Each row of numbers belongs to one of the nodes below and depends on some of the facts about them. Some rows are named. Which node is each other row?

Some facts about the nodes:
batrum | pleflo stigrol | finir duku
bedrestul | pleflo tudren | finir klutrabes
bepler | pleflo skosti | finir sivan
bideror | pleflo stalusko | finir funer
bogrerul | finir brubas
brastel | pleflo trufe | finir gedren | vegu tratun gegrum busofo
brelu | pleflo mubol | finir ragi
brokan | pleflo drufli | finir raplova
brubas | pleflo klesuk | finir libruk
busofo | finir lemel
datur | finir nisim
dira | pleflo tutra | finir gedren | vegu trabrom niza
dotral | finir skosti | vegu stigrol tutra
drabri | vegu tudren plarek grestum brunam
drodro | finir fatan | vegu flubok
dropi | pleflo rutrim | finir klogon | vegu pliron
drufli | pleflo sikulel | finir raplova
duku | finir tiplabrus
dusa | pleflo grefe | finir tuplis
fabreno | pleflo bedrestul | finir klutrabes
faful | pleflo lemel | finir tiplabrus | vegu flunen munem
fatol | finir kluple
fedrek | pleflo risti | finir drabri | vegu gekis niza klonaplel
flikil | pleflo mabom | finir pazo
flilim | pleflo batrum | finir duku
flova | pleflo foste | finir gapluvak
flovin | pleflo stoflo | finir fatan
flubok | finir patobro
fludrun | finir zetes | vegu stalusko
flufik | finir pazo
flufu | pleflo flubok | finir patobro
flunen | pleflo dira | finir gedren
fluple | pleflo pleskilem | finir plarek
fode | pleflo trusun | finir vatrom
fogra | pleflo dotral | finir skosti
foste | pleflo nekle | finir gapluvak
fotre | pleflo bogrerul | finir brubas | vegu mubol staskubu
funer | finir brunam
gapluvak | pleflo klini | finir pazo
gedren | pleflo rasu | finir brabre
gegrum | pleflo masu | finir klogon
gekis | pleflo fluple | finir plarek
getre | pleflo zosis | finir makloko
gogim | pleflo mukli | finir vires | vegu grestum
gogro | pleflo busofo | finir lemel
gonedas | pleflo rasidri | finir skaskim
grefe | finir tuplis
grestum | pleflo flilim | finir duku
grita | pleflo niza | finir gapluvak
groflel | pleflo rosol | finir pazo | vegu tudren mabom
grolutan | pleflo munem | finir klogon | vegu brelu trabrom funer
grosam | pleflo stutru | finir zustol | vegu padrir skisur
gubrados | finir skaskim
gubrir | pleflo drodro | finir fatan
klesuk | pleflo skezor | finir libruk
klikes | finir kludre
klini | pleflo flikil | finir pazo
klobis | pleflo zustol | finir libruk
klogon | finir brabre | vegu plavir
klonaplel | finir rosol
kludre | pleflo funer | finir brunam
kluple | pleflo gedren | finir brabre
klutrabes | pleflo kludre | finir brunam
kugodal | finir bepler
legubek | pleflo gogro | finir lemel
lemel | pleflo steli | finir tiplabrus | vegu brelu kludre grestum mugrisku
lodril | finir klutrabes | vegu sivil stelel
mabom | pleflo flufik | finir pazo
makloko | pleflo kluple | finir brabre
masu | finir klogon | vegu bogrerul klini
mevul | pleflo tromas | finir drabri
mubol | pleflo stelel | finir ragi
mugrisku | pleflo skisur | finir zustol
mukli | pleflo mupa | finir vires
munem | pleflo skugan | finir klogon
mupa | finir vires
nekle | pleflo plubros | finir gapluvak | vegu legubek zudrik
nisim | pleflo bepler | finir sivan
niza | pleflo flova | finir gapluvak
nufon | pleflo duku | finir tiplabrus
padrir | pleflo trabrom | finir voplim
patobro | pleflo rabrul | finir fatan
pazo | vegu trutri fabreno
pedrak | pleflo ploflol | finir tuplis | vegu ridran
plalas | pleflo pliron | finir skaskim
plarek | pleflo ridran | finir brunam
plavir | pleflo gubrir | finir fatan
pleskilem | pleflo tranek | finir plarek
plidrar | pleflo sufe | finir lemel | vegu patobro rasidri
pliron | pleflo potrus | finir skaskim
plistir | pleflo vatrom | finir voplim
plobo | pleflo mugrisku | finir zustol
ploflol | pleflo dusa | finir tuplis
plubros | finir gapluvak
pludrer | pleflo seber | finir duku
potrus | pleflo gonedas | finir skaskim | vegu funer
putre | pleflo klobis | finir libruk
rabrul | pleflo flovin | finir fatan
ragi | pleflo zetes | finir drabri
raplova | finir drabri
rasidri | pleflo gubrados | finir skaskim
rasu | pleflo klogon | finir brabre
refaklu | pleflo sigu | finir skisku | vegu legubek getre niza
regrus | pleflo plobo | finir zustol
ridran | pleflo klutrabes | finir brunam
risti | pleflo raplova | finir drabri
rosol | pleflo gapluvak | finir pazo
rutrim | pleflo gegrum | finir klogon | vegu pleskilem zudrik dusa putre
samol | pleflo getre | finir makloko
seber | pleflo grestum | finir duku
sigu | finir skisku | vegu pleskilem bedrestul
sikulel | pleflo zistol | finir raplova
sivan | vegu skugan busofo
sivil | finir zudrik
skabru | pleflo fedrek | finir drabri
skaskim | finir flatruplem | vegu klonaplel
skezor | finir libruk
skisku | pleflo plarek | finir brunam | vegu nisim mugrisku plistir
skisur | finir zustol
skosti | finir sivan
skubrovar | pleflo sivil | finir zudrik
skugan | pleflo dropi | finir klogon
sotro | pleflo vutram | finir brubas | vegu tranek skisur munem
stalusko | finir funer
staskubu | pleflo faful | finir tiplabrus
stelel | pleflo viklal | finir ragi
steli | pleflo nufon | finir tiplabrus
steri | pleflo putre | finir libruk
stigrol | finir duku
stoflo | pleflo plavir | finir fatan | vegu klikes flova
stoklugo | pleflo kugodal | finir bepler | vegu brelu gubrir
stostos | pleflo legubek | finir lemel | vegu trutri plavir
stutru | pleflo regrus | finir zustol
sufe | pleflo stostos | finir lemel
tate | pleflo fode | finir vatrom
tiplabrus | vegu foste
trabrom | finir voplim
tralagrul | pleflo fatol | finir kluple
tranek | finir plarek
tratru | pleflo tate | finir vatrom
tratun | pleflo skaskim | finir flatruplem
tromas | pleflo skabru | finir drabri | vegu plavir drufli skezor
trufe | finir gedren
trusun | finir vatrom | vegu brunam flovin
trutri | pleflo skisku | finir brunam
tudren | pleflo lodril | finir klutrabes
tuplis | pleflo tratun | finir flatruplem | vegu bogrerul
tutra | pleflo brastel | finir gedren
vatrom | pleflo padrir | finir voplim
viklal | finir ragi
vires | pleflo mevul | finir drabri
vostuk | pleflo klikes | finir kludre | vegu plavir zosis skezor fatol
vutram | pleflo fotre | finir brubas
zetes | pleflo vires | finir drabri
zistol | finir raplova
zosis | finir makloko
zudrik | pleflo nisim | finir sivan
zustol | pleflo brubas | finir libruk

Some nodes and their rows:
pazo: [  5  -8 -11  -4 -14  -1  -8  19   4   8 -18  -3   9  -5  11  -2  -3   5
   3  -2  -1  -9 -21  -1   6   5  -6   5   3   4  -5  -1]
plubros: [  2  -3  -6   6  -3   3  14   4  -7  -6 -11  13  -6  -6   2   4   2   0
  11  -6   5  11 -16  -1   3   3  -6 -15   2 -10   1  -8]
stoflo: [  4 -11 -21  -3  32   0  -5  22   5  -5 -20   2  -2   9  -5   4  -8   6
  11   1  -6  -4 -12  -4   7   8 -11   2   5  -8  -9 -14]
pludrer: [  1  12   8  -3   6   3  -6  -4  -3   1  -4  -6  14   1   1   2  -4  13
 -14   2  -3 -10  19   0   4  -2   4   2   2   0   6   0]
batrum: [  9   1  -9   2   6   0  -4   9  -7 -11 -18  11  -2  -3   0   2   5  -3
   0   4   1  13  -7   0   0  -4  -7 -13   2 -12   1  -5]
vutram: [ -4   2   0  -3  -1  -1  10  -4   5  -6  -2  -8   8   1 -28   0   3  -5
   3   4  -1  -6  -7  -1   0   4   1  10   2  11   3   0]
grestum: [  1   8  12   3   3   0  -1 -10   2  -6  13   2  -8   0  10  -1   7   0
  -7  14  -1   9  36  -3 -10  -5  -6   7  -6  -1   2  -2]
faful: [ 15   1 -14  -1  -6   1   7   2   2   2 -24  -8  16  -4 -10   0   0   7
  -8   8  -4 -20 -15  -3   5   0  -7  23   2  -4  10  -3]
plalas: [ -4   8   5  -2   9   3  -3   0  -5   3   6  -9   9   4  -8  -1  -5   9
 -11  -2  -2 -12   9   4   4   1   8   8   5   3   6   3]
stostos: [ 16  -7 -12   2   1   4   5  15   4   6 -19   2  11  -1 -11   0   5   7
 -10  12  -8  -9  -4  -1   3  -4 -13  11   3   3  -1  -7]
vires: [  8 -12   5  -3 -13   0  -7   4  -2   8  11  -2  -6   0  12  -5   1   2
  -6  24  -2   1 -18  -3  -1   2   6   2  -1   1 -12   5]
groflel: [  7   7   4  -1   8   3   3   8  -5   7  -1 -10  10   0 -10  -3  -6   5
  -5  -3  -5 -26 -13   3  14   3   0  10   8   3   3   0]
grefe: [  8  -3  -4   3   8  -1  -5   3   3  -3   4   6  -4   4 -13   0   2  -2
  11   0  -2   0 -11   4  -3  -2  -5  -7   1  -3  -3  -5]
tromas: [ 13  -8 -22   2   1   2   0  13 -11  -1 -12  14  -1  -1   1   3   0  -2
  -4   7  -1   7 -45  -1   8   0  -3  -2  11  -7  -3  -5]
rasidri: [  2   7  14   6   5  -3   3  -7  -6 -12  12  13 -13  -4  -4  -4   9 -14
  15  -1   6  22  -3   6  -7  -7   5 -28  -2  -8   2   3]
putre: [-13   8  14  -5  -2  -2  14 -16   6  -9  17  -6  -3   4 -21  -1   4  -7
  -1  -1   0   3  11  -1 -12   5   2   4  -4   7   7   3]
masu: [  9 -12 -16   9   2   5  21  11   3   7 -35  12  -3 -12 -11   8  -4   2
  25  -8   3   3 -26   2  18   5  -4 -17   2   3  -3 -16]
grolutan: [  8   7  -1   0  12   3   2   4  -4  11 -10  -6  12   2   4  -2  -9  -1
   4  -5  -4 -25  -9   5  16  -1   1   8   3  13   5  -1]
sufe: [  5   7  -3  -2   6   0   4  -6   3  -3 -18  -7   8  -1 -17   2   1   1
  -8   8  -1  -9   5  -3  -1  -2   2  10  -2   0   6   0]

Name these rows:
No name comes twice in this set of rows, the named rows included.
[ -1  -1  -3  -7  -9  -3 -12   2   9   7  -9 -10   4  -4  15  -2  -6 -11
  -1  -1   3  -6  -9  -4   4   1   4  11  -8  14  -3   7]	kluple
[ -3  -6  -6   1  69   3  -4  25   9 -12 -16  -9 -18   5 -20   3  -9   0
  29   5  -8  -8   2  -4  15  10  -9 -10  -4 -24 -19  -8]	lodril
[ -5  -2 -12   3  -3  -4 -14 -12  -1  -1  25   9 -14   8  10  -2   4   5
   9 -12   2  11  14   0 -16  -7 -10   4   0  -8   5  -1]	tranek
[ -7   2  -6   1  -7  -2  -4   1  -9 -11   6  15  -6   4  12   5   6  -5
  -3  -5   4  22   5  -1 -11  -3  -4  -8   2  -8   2  -3]	plavir
[-10  -4  -4   2 -11   2   1   4   4  -8 -26  19   4  -9  10  14   9   4
 -15  -7   7  37  38   2 -10  -7   8 -24   0  -3   1  -4]	busofo
[ -7   6   4   1  -3  -4   2   0  -9 -18  16  13 -11   2  -4   0   6 -15
  11  -9   4  21   1  -1  -9   0 -10 -12   2  -4   3  -2]	mugrisku
[ -2   5   7  -3   4   3  -4  -5 -12   6   7  -6   8   4   3   1  -6   6
 -20   8  -2 -10  -1   4   5  -1  12   7   6   4   3   2]	brokan
[  6 -16   2   0 -30   2   4  -5  -4   4   0  10 -11 -10  21   1  -7  15
  10   6   8  16 -33  -7   7  14   8 -23  -1 -11  -8  -5]	raplova
[ -3  -9 -12   3  -5  -4 -19  16  -2  -1 -16   2  -5  -5  34  -2   3   0
  21 -12   5   9 -18  -1  -3  -4 -12 -18   2 -20 -11   7]	klutrabes
[ -7  12  16  -3   1   0  -4 -20 -12   0  28  -4  -3   5   8   0  -4   4
 -16   4   1   1  19   1   0   0  15   3   3   1   8   5]	brelu
[  1   4   3  -7 -10  -1 -21   3   1  11  -8  -6   8  -1  34  -1 -12  -2
  -1 -11   2 -13   8  -1  11  -2   7   8  -5  14  -2   6]	makloko

The same nodes again, as new rows of numbers:
Known rows:
gogim: [ 35 -26  28 -34  32 -26  21 -34  19  -9 -21 -21   1  -4   4  11  20 -14
  19 -28  -9   0  12   2   3  10   6  40 -24 -29  32  -9  -7 -18  60 -20
  32 -17 -14  17  43]
dotral: [ -7 -11  12  -2  18  14  -3  -1  18 -16 -32  27 -26 -16  18  26  11 -12
   0  44  -2 -14  10   6  -8  12  20  16  21  -5   7  -3  14 -16  11 -28
  53  12 -17   9   9]
sotro: [  4 -27   5  -3   7  13  -1 -10  26 -37 -15  41   0 -27  20  26 -10  -9
   9  35 -10 -27   6  12 -24  26  36  35  21  -3   6   4  10 -22   3 -30
  53   6 -28   5   3]
padrir: [ -3  25   2 -18   3  -4  11   6  11   1 -24  16 -10 -10 -13  16   1 -24
 -30  -4  18   2  -6  -2  12 -18  19   7   7  -5   7  10  -2 -24 -15  -4
 -16  12  27   2 -28]
zudrik: [ -2 -10  19  -6  -6 -39  -6  -6  21 -24 -46  19  87  24  -4  13 -33 -24
 -31  15  24  35  -6  26 -23  -5  53 -23  28  13  10 -19  -4 -16  -2  11
 -33   3  34 -57 -35]
legubek: [-33  31  23 -16 -22 -19  -7 -15  -7  -2  10  -6  53   3  -3  20 -22 -21
 -46 -15  32   9 -15  30 -28 -38  33 -15  10  13  23  10   4  -2 -24   1
 -49   6  38 -34  -7]
gapluvak: [  5   9   8   5   1  -8   7  15   3  -1 -32  11 -14  -7   8  -6 -10 -16
  -9  -2   9  25   4  -3  35  -4  25 -19   2  -2   2 -13  -2  -8  13   3
  10   3   0   2 -15]
gogro: [ -5  19   7 -12 -20  31  17 -25  -5 -24   3  11  -6 -16  12  14 -17 -13
 -35  -7  12   4  17  19  -5 -15   3  11  14  -5   4  13  39 -16 -33 -15
  25   7  -2  -3  13]
datur: [ -4   8   5 -10   1  14  13 -13   9 -20 -27  19   9  -9   1  16  -9 -14
 -21  14  10   5   5  11  -5  -5   7  19  25  -8  11  -1  24 -30 -20 -18
  35  11   2   4 -10]
duku: [ 22  11 -11   4 -50  18  20 -15   0  -7   5   2  -8 -15  28   8 -23 -10
 -31  -8  -1  35  39  13  19 -25  16 -27  -9 -18 -14   6  34   1 -13   8
 -18  -9  -1 -19  -6]
ploflol: [  0   6   1 -11  19 -10   5   1  21   0 -31  17   0  -7  -6  27  16 -20
 -11  15   7  -3  -3  -1  11   2  23   3  -6 -16   8  -4   2 -25  11 -13
  -7  11  14   4  -5]
steri: [  9 -14   4 -20  14 -22  13 -16  26 -19 -27  29  18 -16   1  19   3 -16
  -4   0  -7  -7  -9   7 -11  13  27  21  -6 -10  12   4  -7 -31  14 -14
  -5   7   4  -8  -1]
ridran: [  5  29  -1 -16   5  -5  17  -4  -1   2   7 -10  -8 -14 -14  -2 -20 -11
 -23 -24  11  17  -6   2 -20 -18   5  -2   4   8   3  18   3 -17 -19  -4
  -8  24  12  -1 -26]
sufe: [-10   9   2  -9   3  -7  10  -9  21   1 -31  21   3  -3   6  30  27 -26
 -14   6   5 -11   4   5  37   1  31  -1  -8 -10   7  -4   4 -25  12  -6
 -21   3   1   4   7]
brabre: [ 20   4   0   2   2  -7   4  21   2 -12 -19  23   2 -10  -8   1 -15  -5
  -9   5  -7  25  19   6  12   3  22   0  15 -27   9 -17   9  -7   0  16
   2 -14   6  -9 -29]
plubros: [ 23  22 -12 -26 -26  13  12 -11  -4 -13  24 -24   2 -20   4  21 -17 -11
 -13  -5 -12   6  32   6 -21 -27   3  -5  15 -35  -2  13  23   0 -24 -12
  -3  22  13 -12  -2]
foste: [ -8  23   8 -15   0  15  17 -11  -5 -18 -22   2   8  -5  -9   3 -15 -16
 -38 -15  19  11  -2   4 -16 -13  -2  12  30   0  16  13  23 -23 -38 -14
  32  15  17  -1 -21]
mevul: [  4  14   7 -16 -11   2   2  -3  -7  -7 -11   0 -23 -22  -2   4 -18 -17
 -10 -23  14   9  -2   0  -1 -24  15  19  -8  -1  10  18  -7   0  -7 -10
  21   6  19  -1 -22]
stutru: [  1   4   7 -11  13 -12   9  -3  21  -1 -21  19  -7   1   1  27  22 -20
 -11  11  11 -11   2   1  18  -1  25   9  -2 -11   9  -1  -1 -23  12  -9
  -9  12  -3  -1  -2]

Which node is each row?
No name comes twice in this set of rows, the named rows included.
[ -6   7   5 -19  14 -30  -2   3  19   2 -20  -2  16   9  -2  20   2 -20
 -30  29  20  -3 -11   5 -25  -8  29 -14  10  10   5 -10  -7 -17  -4 -11
 -37  34  29 -28 -26]	bedrestul
[  2  25  34 -38  26 -19  46 -36   5  23 -36 -33  29  23 -16  -6  30 -18
 -36 -60  33  27   3   6  43 -17 -20   0 -25 -18  22  -4  16 -39  26  -5
 -29 -27  14  18  26]	grestum
[ 21  20  12 -38  10 -12  39 -35  -7   0  14 -51  15   8 -13  -7   5  -6
 -26 -64  22  31  16   9  -5 -27 -28   0 -27 -29  17  -1  17 -16   3  -5
 -20  -8  31   2  18]	mugrisku
[ 23   7 -15  -4 -19  47  12  -4  -1 -27  -6  29 -87 -50  13   6 -25  -9
   7  -3 -11  -2  36 -14  17  -9  -3  47  12 -20  -9  22  26  -6 -30 -31
  79  20 -24  28 -16]	tromas
[-25  15  18 -11   6 -41 -15  11   3   0 -27  -9  40  15 -10  29   4 -19
 -25  32  18   1  -7  23 -21  -5  29   0   8  -4  31 -18   1  -9  11   2
 -39   4  43 -27  -6]	getre
[  9  21  -9 -17   3  41  16  -5  12  -1  -9  48 -35 -48   8  21   7 -17
   9  -2 -23 -29  17  -9  55  -5  29  -3  20 -27 -11  19   2 -23  -4  -7
  38  18 -41  42  -5]	stostos
[  1  -8  21   6 -50  11 -28 -13 -12 -33  23 -38 -28 -17  37  28 -26  -3
  -1  44  -5   1  42  23 -66 -30   3  14  16 -11  19  -1  34  40  -7 -38
  55  16  13 -33  40]	fedrek
[ 17  -8  15 -39  30 -34  33 -30  25 -12 -31  -4  42  14  -7   6  17 -12
  -7 -29   4   7  -2   4  -3   7   3  22 -15 -19  17  -6   2 -41  25 -13
 -17 -13  14   1  15]	plistir
[ 29   9 -23 -20 -34  16  -3   6 -12 -20  36 -13 -32 -37   9  21 -15  11
   4  26 -29  -6  53  16 -45  -9   9  -3   6 -55   4  -5  23  16 -16   0
  11  13  -2  -3  13]	masu
[ 12  25 -22 -23 -32  -1  16   5  -9 -20  15  -8 -18 -16 -10  11 -12  -8
 -34   2   2  15  20  13 -23 -17   0   5  -6 -41   8  -4  22  -6 -36   3
 -34   6  36 -22 -26]	gegrum
[-12  -3  28 -12  18 -25 -24   0  -1  -9  -3 -21  24  -3   0  37  10  -8
  13  45 -12 -20  11  25 -41   0  40 -16  22 -32  34 -25  -3  10  39  -6
  21   5 -12  -1  40]	dira
[ -5  -8  22  17  -1 -12 -10  18   1   7 -11 -10  -7   1  13   6 -16 -13
   1  20   9  16   7   8   3 -13  41 -20  19  13  11  -5   0  20  25   1
  19   0  -2 -12  10]	skaskim

Now the same nodes, written a new way:
Named rows:
trutri: [-32  -4   8 -19   6 -20 -25  26  13  16  10  42 -22 -11]
kludre: [-49  -6  14 -18  34 -59 -39  16 -15  12  -9   8 -25  21]
ridran: [-25   8  12 -12  -1 -33 -30  14  -4   4   6  10 -19  25]
flilim: [-26  -3  23  -9  -1 -15 -26   5  -1   3   7  -3 -21  15]
patobro: [-23 -26  10 -20  -2 -17 -37  15   3  -1   1  10 -31  -3]
plavir: [-11  -9  24 -16  11 -43 -18  10  -3  20  13  52 -19   2]
flova: [-25  -6  14 -11 -13 -22 -36   6  -2  11 -14   9 -27  18]
grita: [-32  -5  13 -19  -7  -6 -34   7   8  -1  -6  12 -25   3]
tutra: [-14  -6  10  -4   1 -18 -34  -1   2   7  -8  20 -29  22]
tudren: [-59   2   9  -9   9 -29 -39  15  -9  17 -12  18 -31  18]
getre: [  4  -1  20  -9  16 -10 -39  17  13   0 -35  14 -28   8]
mubol: [-21  -2  14 -12  -9 -30 -30  15   7   2 -19  13 -39   7]
plalas: [-31  -5  13 -20  -1  -5 -33   5   9   2 -11  12 -25  -1]
gonedas: [-23  -1  19 -15  -4 -22 -29   3   0   1  -5   2 -14  22]
gubrados: [-19   2  21 -19   8 -42 -32  -9  -3   3  -5  -4 -20  17]
dotral: [-30   0  15 -22   1  -2 -25   0  12  -1 -20 -14 -29  20]
gogim: [-78  -9  19 -20  15 -20 -33   3   4  -5 -29  10 -30   1]
fludrun: [-31  -9  14 -16  -7 -28 -22  -2   8  -4 -18  -1 -24  12]
skisur: [ -9  -1  20 -22 -15 -45 -41  -8  -7  11   8   7 -28  27]

Name these rows:
No name comes twice in this set of rows, the named rows included.
[-15 -20  13  -7  10 -22 -18   7   8  24  -7  45 -20   7]	zosis
[-20 -14   5 -11  -4  -4 -39  -3   6  -2   4  18 -38   7]	flunen
[-26   4  15 -22  13   0 -34  20  17  -7 -41 -13  -9  -3]	refaklu
[-39   0  23 -17  11 -53 -38  -5  -8   8  -3  15 -24  21]	mabom
[-42  -8   7 -28  17  -9 -11   5  22  10  -8  13 -12 -11]	vostuk
[ -5 -30  18 -22  30 -32  -9  -9   5   9  -3  20 -14  15]	klogon
[-54  -9  15 -15  12 -12 -41  13   5   1 -10  20 -31   0]	plistir
[-28 -22   8 -25   2  -7 -29   7   7  -5 -12  -6 -31   4]	tuplis
[-15  13  10 -19   6  -9 -29  14  16  -3 -30 -16 -19   8]	sigu
[  9   1  34  -4   7 -22 -42  26   1   3 -15  -1  -7  15]	legubek
[-31  -1  17 -18  -2 -19 -21  -2   4  -3  -4  -8 -13  28]	stoflo
[-26 -28  17 -24  14 -16 -16   7  13   8 -10   1 -21   9]	pazo

